Below is a small trained network, with its code and all its weights. Each question gives an input and a class and asks what happens when units are switched off, that is, made to give their printed mean instead of their output.

import numpy as np


def w(rows, s, z=0):
    codes = np.array(rows[::2]) - 128.0
    scale = np.full(codes.shape[1], s)
    scale[-1] = z or s
    return codes * scale


def norm(h):
    return h / np.sqrt((h * h).mean(-1, keepdims=True) + 1e-5)


def f(y):
    return y / 2 * (1 + np.tanh(0.7978845608 * (y + 0.044715 * y**3)))


def log_softmax(a):
    a = a - a.max(-1, keepdims=True)
    return a - np.log(np.exp(a).sum(-1, keepdims=True))


def net(x, mask):
    res = np.array(x, float).reshape(1, 7) / 4 @ E
    u = 0
    for l in range(4):
        y = f(norm(res) @ A[l][:, :-1].T + A[l][:, -1])
        res = res + np.where(mask[u : u + 7], y, B[l][:, -1]) @ B[l][:, :-1]
        u += 7
    return log_softmax(norm(res)[-1] @ U[:, :-1].T + U[:, -1])


A, B = {}, {}
E = w([
[134,207,156,87,99,103,148,98,25],'x0',
[134,103,93,99,170,176,228,130,86],'x1',
[83,159,157,153,244,26,130,136,161],'x2',
[44,38,30,113,120,106,99,124,65],'x3',
[253,73,105,223,90,113,167,158,54],'x4',
[149,100,131,133,65,75,190,214,87],'x5',
[206,205,42,108,156,179,141,46,202],'x6',
],0.0064)
A[0] = w([
[97,67,172,151,68,139,80,109,89,85],'0.n1',
[163,195,132,99,146,42,176,143,82,47],'0.n2',
[74,46,157,100,163,176,152,95,81,2],'0.n3',
[97,116,56,97,148,50,44,100,113,70],'0.n4',
[97,118,143,42,121,186,111,43,58,73],'0.n5',
[59,51,65,52,211,197,205,120,115,143],'0.n6',
[137,74,159,111,1,135,180,98,81,37],'0.n7',
],0.0076,0.0034)
B[0] = w([
[244,103,186,111,155,169,157,134,126,179],'0.n1',
[81,119,91,66,108,103,224,123,174,175],'0.n2',
[107,127,24,114,184,155,145,202,156,143],'0.n3',
[87,134,71,230,128,137,172,41,127,178],'0.n4',
[196,155,209,76,141,88,105,166,146,201],'0.n5',
[123,254,144,162,152,111,88,189,102,253],'0.n6',
[65,171,148,165,10,146,126,170,198,202],'0.n7',
],0.0077,0.0046)
A[1] = w([
[127,171,172,73,74,202,54,110,186,104],'1.n1',
[118,58,140,157,168,71,161,213,150,132],'1.n2',
[37,155,152,127,126,166,153,145,91,99],'1.n3',
[133,128,154,148,184,205,14,100,242,110],'1.n4',
[63,110,47,135,104,131,119,121,196,1],'1.n5',
[142,181,215,133,116,102,147,103,87,88],'1.n6',
[188,49,149,197,2,115,116,179,73,110],'1.n7',
],0.0071,0.005)
B[1] = w([
[115,142,76,160,185,208,109,206,243,205],'1.n1',
[209,87,68,15,216,113,78,82,110,179],'1.n2',
[182,169,104,153,132,85,148,151,200,150],'1.n3',
[135,199,129,150,72,173,68,244,255,233],'1.n4',
[60,58,61,122,120,88,155,131,108,124],'1.n5',
[108,160,87,176,115,49,67,230,126,165],'1.n6',
[22,12,225,164,78,186,155,72,145,254],'1.n7',
],0.0068,0.0059)
A[2] = w([
[168,72,36,101,121,189,98,191,94,83],'2.n1',
[100,149,122,127,89,88,153,175,34,204],'2.n2',
[133,102,130,57,33,123,149,217,38,85],'2.n3',
[162,179,58,193,193,76,141,149,97,152],'2.n4',
[135,217,146,1,161,107,142,11,181,175],'2.n5',
[62,122,195,66,129,55,114,222,121,176],'2.n6',
[78,139,216,92,169,71,94,89,99,1],'2.n7',
],0.0068,0.0025)
B[2] = w([
[166,144,226,143,146,191,105,189,111,146],'2.n1',
[127,152,118,163,195,130,61,121,145,187],'2.n2',
[135,127,159,133,145,250,151,156,214,191],'2.n3',
[117,124,131,132,103,107,134,109,107,201],'2.n4',
[192,124,155,90,99,147,115,98,132,222],'2.n5',
[151,194,114,179,130,175,142,72,84,254],'2.n6',
[142,152,142,157,106,124,122,114,105,144],'2.n7',
],0.011,0.0044)
A[3] = w([
[77,150,132,52,84,96,194,117,27,32],'3.n1',
[59,151,179,92,55,158,168,141,82,177],'3.n2',
[148,65,78,115,157,27,143,130,153,83],'3.n3',
[181,225,254,158,111,32,154,55,163,255],'3.n4',
[115,144,77,154,87,223,93,88,82,94],'3.n5',
[165,152,144,185,145,164,115,193,160,23],'3.n6',
[120,150,87,131,89,118,87,122,209,35],'3.n7',
],0.0079,0.0036)
B[3] = w([
[52,229,119,161,130,227,88,109,254,125],'3.n1',
[151,123,137,222,91,242,164,52,212,168],'3.n2',
[123,225,106,37,102,93,63,174,205,135],'3.n3',
[166,129,105,110,163,189,99,138,51,254],'3.n4',
[190,133,223,100,133,154,117,76,138,159],'3.n5',
[107,140,138,98,137,175,25,152,156,183],'3.n6',
[34,175,196,150,75,89,52,177,196,163],'3.n7',
],0.0071,0.0084)
U = w([
[182,116,124,18,120,107,165,106,169,116],'0',
[135,213,149,143,135,215,83,176,191,144],'1',
[156,165,105,137,180,106,112,116,20,145],'2',
[71,126,110,140,65,87,95,76,152,120],'3',
[106,58,190,173,19,184,213,91,140,134],'4',
[121,8,168,138,164,88,118,171,105,121],'5',
[51,115,171,57,39,81,187,169,82,4],'6',
[37,158,56,154,142,48,139,161,161,113],'7',
],0.017,0.022)

Each question gives the input, the list of numbers given to net, and the class t.
The units are the neurons (one row each of A and B). Each row of codes is followed by its name. A weight is (code - 128) times the scale printed after its matrix; where a second scale follows, it is the last column's (A, B and U).
mask holds one flag per neuron, layer by layer. A switched-off neuron (its flag False) gives its mean, the last column of its row in B, instead of its output. The means were averaged over made-up inputs and are rounded, as every weight is.
A unit's drop is (log p(t) with every unit on - log p(t) with that unit switched off) / (log p(t) with every unit on - log p(t) with every unit switched off).
The circuit of an input: a set's keep is (log p(t) with only the set's units on - log p(t) with every unit switched off) / (log p(t) with every unit on - log p(t) with every unit switched off). Starting from the 12 units with the biggest drops (on a tie, the unit counted first), units are removed one at a time, each time the one whose removal leaves the highest keep (on an exact tie, the one counted first), for as long as the keep stays at least 0.8.
circuit, biggest first: the units of the circuit, biggest drop first
most important unit: the unit with the biggest drop
k most important neurons: the k neurons with the biggest drops, biggest first
k most important neurons of layer l: the k neurons of layer l with the biggest drops, biggest first
drop of u: that unit's drop, to one decimal
input [-3,7,-2,7,-2,-3,-2], class 2: most important unit : 1.n4
input [2,-4,-1,-5,2,3,0], class 4: circuit, biggest first : [1.n7; 0.n6]
input [-4,-3,-7,1,-7,7,-6], class 4: circuit, biggest first : [1.n7; 1.n4]
input [2,1,0,8,4,-4,-4], class 5: circuit, biggest first : [1.n4; 0.n1; 2.n6]
input [4,3,2,2,-5,3,-8], class 2: circuit, biggest first : [1.n4; 2.n6]
input [-1,-6,-6,8,7,-8,6], class 4: 2 most important neurons : [0.n6; 0.n4]
input [3,-7,-5,-5,-1,2,-6], class 4: 2 most important neurons : [1.n7; 0.n6]
input [0,3,8,7,-6,-8,-1], class 7: 3 most important neurons : [0.n4; 0.n3; 0.n1]
input [7,6,8,-2,6,6,6], class 0: 2 most important neurons : [0.n2; 0.n6]
input [8,-2,-1,-1,1,-2,8], class 0: 2 most important neurons : [2.n5; 0.n6]
input [2,7,-2,-8,-1,4,-7], class 4: 2 most important neurons of layer 0 : [0.n6; 0.n7]
input [-7,5,-6,4,7,2,8], class 4: 3 most important neurons of layer 1 : [1.n7; 1.n4; 1.n1]
input [2,-7,3,8,-1,-6,-8], class 2: 2 most important neurons of layer 1 : [1.n7; 1.n1]
input [-6,4,-6,1,8,-4,2], class 4: circuit, biggest first : [1.n7]
input [1,-1,7,2,8,0,-1], class 5: 3 most important neurons of layer 0 : [0.n6; 0.n5; 0.n3]
input [-1,-1,1,2,-5,2,1], class 7: 3 most important neurons of layer 0 : [0.n4; 0.n1; 0.n5]
input [-3,-5,5,6,0,3,-1], class 7: 2 most important neurons : [0.n4; 3.n3]
input [-6,4,1,-1,6,8,1], class 4: drop of 1.n7 : 1.0
input [7,-7,-2,4,1,3,-2], class 4: drop of 1.n7 : 0.6
input [3,0,7,-7,8,2,2], class 2: most important neuron : [3.n4]
